Below is a small trained network, with its code and all its weights. Each question gives an input and a class and asks what happens when units are switched off, that is, made to give their printed mean instead of their output.

import numpy as np


def w(rows, s, z=0):
    codes = np.array(rows[::2]) - 128.0
    scale = np.full(codes.shape[1], s)
    scale[-1] = z or s
    return codes * scale


def f(y):
    return y / 2 * (1 + np.tanh(0.7978845608 * (y + 0.044715 * y**3)))


def log_softmax(a):
    a = a - a.max(-1, keepdims=True)
    return a - np.log(np.exp(a).sum(-1, keepdims=True))


def net(x, mask):
    res = np.array(x, float).reshape(1, 8) / 4 @ E
    y = f(res @ A[0][:, :-1].T + A[0][:, -1])
    res = res + np.where(mask, y, B[0][:, -1]) @ B[0][:, :-1]
    return log_softmax(res[-1] @ U[:, :-1].T + U[:, -1])


A, B = {}, {}
E = w([
[110,222,240,102,139,20],'x0',
[215,83,150,55,229,132],'x1',
[130,130,129,128,126,128],'x2',
[118,127,131,141,139,130],'x3',
[69,48,104,74,136,59],'x4',
[134,127,127,123,122,129],'x5',
[207,79,131,242,104,51],'x6',
[106,49,254,118,54,182],'x7',
],0.0072)
A[0] = w([
[163,118,136,121,199,133,73],'N1',
[130,172,44,120,156,115,20],'N2',
[62,154,136,77,146,166,46],'N3',
[65,151,143,124,89,139,79],'N4',
[135,99,179,98,74,151,9],'N5',
[129,240,179,52,125,20,4],'N6',
[176,113,192,96,227,127,102],'N7',
[26,9,128,34,87,39,154],'N8',
[143,102,129,112,153,126,179],'N9',
[188,122,50,103,85,157,53],'N10',
[193,112,153,90,190,132,35],'N11',
[100,37,55,102,115,151,119],'N12',
[125,92,180,123,99,151,51],'N13',
[106,40,186,159,57,170,118],'N14',
[176,151,145,178,100,147,158],'N15',
[122,154,38,124,157,82,54],'N16',
[101,65,113,126,125,55,161],'N17',
[114,164,164,117,132,81,71],'N18',
[118,55,50,122,126,148,101],'N19',
[158,95,158,206,110,48,31],'N20',
[97,67,217,86,93,174,63],'N21',
[167,190,154,143,123,203,146],'N22',
[44,169,117,199,122,135,43],'N23',
[130,72,181,109,81,141,18],'N24',
[61,146,127,63,143,154,45],'N25',
[191,90,95,171,74,26,19],'N26',
[92,169,77,138,66,105,43],'N27',
[112,146,177,104,126,62,61],'N28',
[119,87,118,184,157,117,184],'N29',
[187,169,199,156,97,221,62],'N30',
[80,114,131,135,163,120,109],'N31',
[90,214,110,57,147,193,56],'N32',
[182,180,142,131,128,174,20],'N33',
[69,163,128,83,139,176,97],'N34',
[146,104,81,127,103,177,56],'N35',
[93,134,145,161,55,116,60],'N36',
[177,100,146,215,130,94,3],'N37',
[40,123,83,196,59,129,117],'N38',
[200,51,136,118,254,169,58],'N39',
[121,102,82,145,137,188,79],'N40',
[128,115,145,118,133,65,84],'N41',
[148,104,90,133,117,173,78],'N42',
[158,196,65,116,132,93,51],'N43',
[134,166,64,168,164,152,85],'N44',
],0.0097,0.0042)
B[0] = w([
[100,121,126,100,86,102,157],'N1',
[104,103,150,140,199,71,176],'N2',
[209,56,116,175,161,180,160],'N3',
[130,98,117,111,122,135,153],'N4',
[138,84,149,166,180,48,148],'N5',
[96,132,214,199,88,191,240],'N6',
[119,104,124,97,38,98,206],'N7',
[166,254,33,160,107,111,254],'N8',
[136,153,119,98,97,124,160],'N9',
[103,153,176,171,103,122,160],'N10',
[103,76,117,111,28,82,169],'N11',
[128,169,168,190,99,163,200],'N12',
[57,90,111,148,201,77,152],'N13',
[96,135,144,108,200,66,212],'N14',
[153,160,85,104,160,160,171],'N15',
[81,120,149,124,225,52,187],'N16',
[172,196,84,131,145,167,188],'N17',
[117,135,167,191,61,141,162],'N18',
[99,150,183,181,101,148,189],'N19',
[195,82,141,129,159,186,186],'N20',
[94,116,115,145,200,68,197],'N21',
[153,216,59,126,130,96,186],'N22',
[137,79,110,86,28,87,161],'N23',
[125,112,163,110,180,61,160],'N24',
[186,84,91,182,167,169,162],'N25',
[190,81,112,143,168,162,186],'N26',
[114,65,110,61,92,67,156],'N27',
[93,150,193,196,90,188,173],'N28',
[134,150,144,113,158,178,169],'N29',
[120,211,55,177,126,68,182],'N30',
[159,154,139,131,119,127,133],'N31',
[208,49,105,152,165,154,196],'N32',
[116,153,61,161,78,77,146],'N33',
[194,55,92,160,147,168,171],'N34',
[98,135,187,197,104,151,154],'N35',
[102,94,123,92,124,117,152],'N36',
[176,75,114,140,153,178,169],'N37',
[124,85,116,40,48,123,193],'N38',
[110,109,120,78,45,103,219],'N39',
[88,140,209,207,117,149,164],'N40',
[147,131,117,175,106,145,154],'N41',
[95,153,163,214,90,152,153],'N42',
[43,109,147,131,198,46,181],'N43',
[95,140,153,119,137,99,178],'N44',
],0.0076,0.0086)
U = w([
[105,153,218,201,84,182,92],'0',
[89,101,145,120,216,55,102],'1',
[241,50,101,132,157,202,99],'2',
[123,73,114,47,9,108,103],'3',
[137,163,129,106,129,160,252],'4',
[166,235,55,143,115,125,103],'5',
],0.011,0.019)

Each question gives the input, the list of numbers given to net, and the class t.
The units are the neurons (one row each of A and B). Each row of codes is followed by its name. A weight is (code - 128) times the scale printed after its matrix; where a second scale follows, it is the last column's (A, B and U).
mask holds one flag per neuron, in row order. A switched-off neuron (its flag False) gives its mean, the last column of its row in B, instead of its output. The means were averaged over made-up inputs and are rounded, as every weight is.
A unit's drop is (log p(t) with every unit on - log p(t) with that unit switched off) / (log p(t) with every unit on - log p(t) with every unit switched off).
The circuit of an input: a set's keep is (log p(t) with only the set's units on - log p(t) with every unit switched off) / (log p(t) with every unit on - log p(t) with every unit switched off). Starting from the 12 units with the biggest drops (on a tie, the unit counted first), units are removed one at a time, each time the one whose removal leaves the highest keep (on an exact tie, the one counted first), for as long as the keep stays at least 0.8.
units of the circuit, in order: the units of the circuit, biggest drop first
unit that matters most: the unit with the biggest drop
k most important neurons: the k neurons with the biggest drops, biggest first
drop when u is switched off: that unit's drop, to one decimal
input [5,-8,4,-8,-5,1,-6,7], class 3: units of the circuit, in order -> (N23, N38)
input [3,3,6,1,-4,-1,1,1], class 5: unit that matters most -> N30
input [-7,2,-2,4,7,-8,3,0], class 0: units of the circuit, in order -> (N19, N12)
input [-7,8,5,5,7,5,-4,-2], class 3: 3 most important neurons -> (N39, N11, N6)
input [-1,-6,5,5,-5,8,-2,-5], class 3: 2 most important neurons -> (N23, N38)
input [6,-2,1,0,8,6,-8,5], class 2: units of the circuit, in order -> (N3, N25)
input [-4,-1,-8,6,4,-2,-2,-6], class 1: 2 most important neurons -> (N16, N2)
input [2,1,8,1,-4,-5,3,2], class 5: units of the circuit, in order -> (N30, N6)
input [-5,-4,-2,4,7,-3,7,1], class 2: 3 most important neurons -> (N26, N20, N37)
input [-8,-5,7,6,-7,2,8,-4], class 0: 2 most important neurons -> (N40, N10)
input [-5,-5,5,5,-7,-5,-8,7], class 2: units of the circuit, in order -> (N34, N32)
input [-2,2,6,2,3,-4,3,6], class 1: units of the circuit, in order -> (N14, N21)
input [-7,0,-4,-5,7,7,-7,2], class 0: 2 most important neurons -> (N12, N19)
input [2,-8,-4,-4,4,0,7,6], class 3: units of the circuit, in order -> (N38)
input [6,4,1,8,-5,4,7,-8], class 1: 2 most important neurons -> (N43, N16)
input [0,1,5,5,7,-1,0,-5], class 5: 2 most important neurons -> (N8, N17)
input [-5,0,-7,4,-4,7,-7,-2], class 2: 2 most important neurons -> (N32, N34)
input [7,4,-8,-4,7,-3,5,4], class 0: 2 most important neurons -> (N28, N6)
input [-2,-1,-8,-1,-5,5,6,4], class 2: 2 most important neurons -> (N8, N37)
input [3,-7,7,2,-7,2,-5,4], class 3: 3 most important neurons -> (N23, N8, N38)
input [6,-4,6,6,-3,-6,6,8], class 1: unit that matters most -> N14
input [-4,-5,-8,-3,1,-2,-3,1], class 3: 2 most important neurons -> (N38, N6)
input [-3,-8,-4,7,-8,-1,-7,8], class 1: 2 most important neurons -> (N14, N21)
input [-5,-4,-2,-1,-5,-7,7,3], class 2: drop when N20 is switched off -> 0.2
input [3,8,-2,8,-4,8,2,3], class 3: drop when N21 is switched off -> 0.0
input [4,-3,2,1,8,2,3,7], class 5: drop when N8 is switched off -> 2.0
input [3,-2,-5,-4,7,1,-2,8], class 1: units of the circuit, in order -> (N21)
